Questions about the grid below. Rows and columns are numbered from 1.
1) Find the top-left entry.
2) Find the largest entry.
3) Find the entry just left of the largest entry.
4) Find the entry in the bottom-left corner.
5) Find the top-right entry.
6) Find the entry in row 2 and column 1.
7) Find the entry at row 1, column 3.
8) Find the entry at row 1, column 2.
128	131	118	120	123	137	139	122	135	139	130	123	136
123	127	128	130	130	122	126	127	127	126	121	137	126
135	122	127	128	135	133	122	120	124	143	124	129	132
137	142	125	125	129	125	132	120	131	124	120	131	139
131	127	127	127	127	127	123	117	118	156	127	129	125
133	142	132	135	124	131	128	129	135	126	133	135	131
126	117	130	123	128	137	131	123	127	144	130	135	119
126	132	133	136	127	134	121	144	125	129	131	132	129
126	127	121	120	122	131	125	127	123	130	118	127	133
131	121	129	134	128	127	131	128	133	118	135	128	120
136	126	122	134	119	129	125	131	136	119	126	136	128
129	135	130	123	122	127	120	135	133	124	134	135	128
128	119	122	130	126	126	130	133	128	138	125	130	129
1) 128
2) 156
3) 118
4) 128
5) 136
6) 123
7) 118
8) 131
